Here is a tiny trained network, its code and every weight. The questions are about switching its units off for an input and a class, where a switched-off unit gives its printed mean instead of its output.

import numpy as np


def w(rows, s, z=0):
    codes = np.array(rows[::2]) - 128.0
    scale = np.full(codes.shape[1], s)
    scale[-1] = z or s
    return codes * scale


def norm(h):
    return h / np.sqrt((h * h).mean(-1, keepdims=True) + 1e-5)


def f(y):
    return np.maximum(y, 0)


def log_softmax(a):
    a = a - a.max(-1, keepdims=True)
    return a - np.log(np.exp(a).sum(-1, keepdims=True))


def net(x, mask):
    res = np.array(x, float).reshape(1, 7) / 4 @ E
    u = 0
    for l in range(3):
        y = f(norm(res) @ A[l][:, :-1].T + A[l][:, -1])
        res = res + np.where(mask[u : u + 6], y, B[l][:, -1]) @ B[l][:, :-1]
        u += 6
    return log_softmax(norm(res)[-1] @ U[:, :-1].T + U[:, -1])


A, B = {}, {}
E = w([
[135,125,127,132,134,124,134,129,127,129,117,130],'x0',
[133,122,127,128,124,124,125,134,130,137,133,122],'x1',
[154,90,65,55,139,200,61,107,53,184,71,163],'x2',
[119,132,125,125,120,131,126,132,125,126,136,127],'x3',
[139,51,99,136,173,133,180,94,58,101,202,130],'x4',
[25,99,108,196,108,83,116,112,105,200,116,249],'x5',
[145,123,130,131,128,117,114,134,128,135,136,128],'x6',
],0.015)
A[0] = w([
[162,106,96,136,168,140,202,90,96,113,208,118,2],'L0N0',
[61,126,162,254,81,30,172,109,195,95,188,138,147],'L0N1',
[128,160,130,121,130,112,95,146,218,129,88,94,157],'L0N2',
[187,182,241,150,142,123,203,156,197,18,191,25,253],'L0N3',
[161,110,124,53,146,164,112,147,134,90,116,56,63],'L0N4',
[177,103,125,52,129,175,86,118,115,58,85,60,139],'L0N5',
],0.007,0.0027)
B[0] = w([
[69,144,151,95,174,139,151,203,105,70,113,139,165],'L0N0',
[166,169,182,115,190,127,189,181,148,175,162,229,211],'L0N1',
[94,153,116,48,168,92,131,243,177,160,92,110,167],'L0N2',
[72,51,2,152,90,78,57,61,150,105,71,124,249],'L0N3',
[106,160,191,206,151,165,202,138,137,209,184,189,181],'L0N4',
[162,187,177,78,51,188,196,138,111,144,166,195,198],'L0N5',
],0.0083,0.014)
A[1] = w([
[206,173,170,40,150,192,163,165,78,113,131,52,74],'L1N0',
[129,64,91,199,122,58,154,113,47,112,169,111,82],'L1N1',
[178,179,181,150,92,136,56,110,132,104,100,126,4],'L1N2',
[150,24,84,146,161,129,205,63,57,88,255,123,224],'L1N3',
[72,36,19,132,124,95,48,120,101,106,50,158,113],'L1N4',
[123,118,121,101,145,92,171,161,224,4,154,4,68],'L1N5',
],0.0084,0.0036)
B[1] = w([
[237,147,166,93,204,132,175,65,142,155,175,118,193],'L1N0',
[77,98,125,100,111,153,132,134,140,83,114,150,172],'L1N1',
[101,94,99,69,122,134,126,146,122,138,120,151,135],'L1N2',
[132,52,68,157,215,147,97,135,107,9,150,146,250],'L1N3',
[128,153,138,175,53,149,103,59,96,97,101,90,212],'L1N4',
[118,81,141,182,84,133,39,24,73,145,63,108,200],'L1N5',
],0.012,0.011)
A[2] = w([
[140,99,68,139,136,105,87,107,190,114,95,70,82],'L2N0',
[183,163,85,26,148,180,165,163,142,95,134,107,20],'L2N1',
[170,151,184,151,31,105,142,66,134,209,140,76,90],'L2N2',
[101,117,66,124,107,136,8,92,97,127,72,135,90],'L2N3',
[133,114,82,110,120,101,134,133,137,89,90,69,102],'L2N4',
[150,221,161,112,42,96,146,63,185,197,84,135,252],'L2N5',
],0.011,0.003)
B[2] = w([
[89,184,156,140,63,158,81,99,16,168,135,122,182],'L2N0',
[150,22,144,6,179,195,127,106,178,214,172,76,194],'L2N1',
[56,204,178,101,112,140,103,227,124,129,57,67,178],'L2N2',
[159,84,137,156,77,86,82,85,35,110,115,22,253],'L2N3',
[164,113,193,120,65,154,134,151,61,135,90,105,161],'L2N4',
[140,239,138,124,83,109,126,218,192,205,96,76,246],'L2N5',
],0.011,0.012)
U = w([
[95,203,161,164,14,100,72,138,89,180,61,48,254],'0',
[94,27,91,181,90,147,88,19,47,36,102,117,199],'1',
[84,220,141,164,125,70,162,215,251,185,109,186,82],'2',
[47,96,138,170,224,85,229,172,124,62,211,229,148],'3',
[156,161,167,32,116,195,147,163,202,225,117,85,52],'4',
[190,77,129,87,224,199,184,59,107,105,247,134,17],'5',
],0.016,0.00075)

Each question gives the input, the list of numbers given to net, and the class t.
The units are the neurons (one row each of A and B). Each row of codes is followed by its name. A weight is (code - 128) times the scale printed after its matrix; where a second scale follows, it is the last column's (A, B and U).
mask holds one flag per neuron, layer by layer. A switched-off neuron (its flag False) gives its mean, the last column of its row in B, instead of its output. The means were averaged over made-up inputs and are rounded, as every weight is.
A unit's drop is (log p(t) with every unit on - log p(t) with that unit switched off) / (log p(t) with every unit on - log p(t) with every unit switched off).
The circuit of an input: a set's keep is (log p(t) with only the set's units on - log p(t) with every unit switched off) / (log p(t) with every unit on - log p(t) with every unit switched off). Starting from the 12 units with the biggest drops (on a tie, the unit counted first), units are removed one at a time, each time the one whose removal leaves the highest keep (on an exact tie, the one counted first), for as long as the keep stays at least 0.8.
units of the circuit, in order: the units of the circuit, biggest drop first
k most important neurons: the k neurons with the biggest drops, biggest first
k most important neurons of layer l: the k neurons of layer l with the biggest drops, biggest first
drop when u is switched off: that unit's drop, to one decimal
input [-1,-7,-8,8,-5,4,-7], class 2: units of the circuit, in order	L0N1
input [-5,-7,-7,1,1,5,-8], class 3: 2 most important neurons	L2N5, L0N2
input [5,6,4,2,-7,0,3], class 4: units of the circuit, in order	L0N3, L1N5
input [3,8,0,-6,-3,7,0], class 2: units of the circuit, in order	L0N3, L1N5, L2N3
input [0,-3,-6,-1,-1,2,3], class 2: 2 most important neurons	L0N1, L1N3
input [-6,-5,4,-8,0,0,-4], class 4: 2 most important neurons	L0N3, L1N3
input [-3,-7,7,8,0,4,1], class 0: 3 most important neurons	L1N3, L1N4, L0N3
input [-3,-3,5,8,1,-6,8], class 5: 2 most important neurons	L0N2, L2N5
input [-1,4,8,6,1,-1,-8], class 5: 3 most important neurons	L0N3, L2N5, L0N2
input [-8,4,0,3,6,-7,-5], class 1: 2 most important neurons	L0N3, L0N1
input [-5,0,2,-6,0,-1,-2], class 4: 2 most important neurons	L1N3, L0N5
input [-6,7,-5,3,1,-4,-8], class 1: 2 most important neurons	L0N3, L2N5
input [-4,-1,1,-8,-4,-6,7], class 4: 3 most important neurons	L0N5, L0N4, L2N1
input [6,8,-2,2,1,-2,4], class 1: most important neuron	L2N5
input [4,2,1,-8,-5,-5,-6], class 4: 3 most important neurons	L0N5, L0N4, L2N1
input [-6,-2,-7,-3,4,1,1], class 3: 2 most important neurons	L0N1, L2N3
input [-7,-8,-8,-5,4,1,-8], class 3: 3 most important neurons	L0N1, L2N3, L1N4
input [4,6,6,2,-3,-3,1], class 4: drop when L1N3 is switched off	0.3
input [-2,2,-4,0,-8,2,-8], class 2: drop when L0N1 is switched off	0.2
input [-1,-1,3,-3,0,8,-7], class 0: drop when L1N4 is switched off	0.5
input [4,4,-8,-5,2,-1,-8], class 1: most important neuron of layer 0	L0N3
input [1,-4,6,-5,-5,-2,4], class 4: drop when L0N3 is switched off	0.1
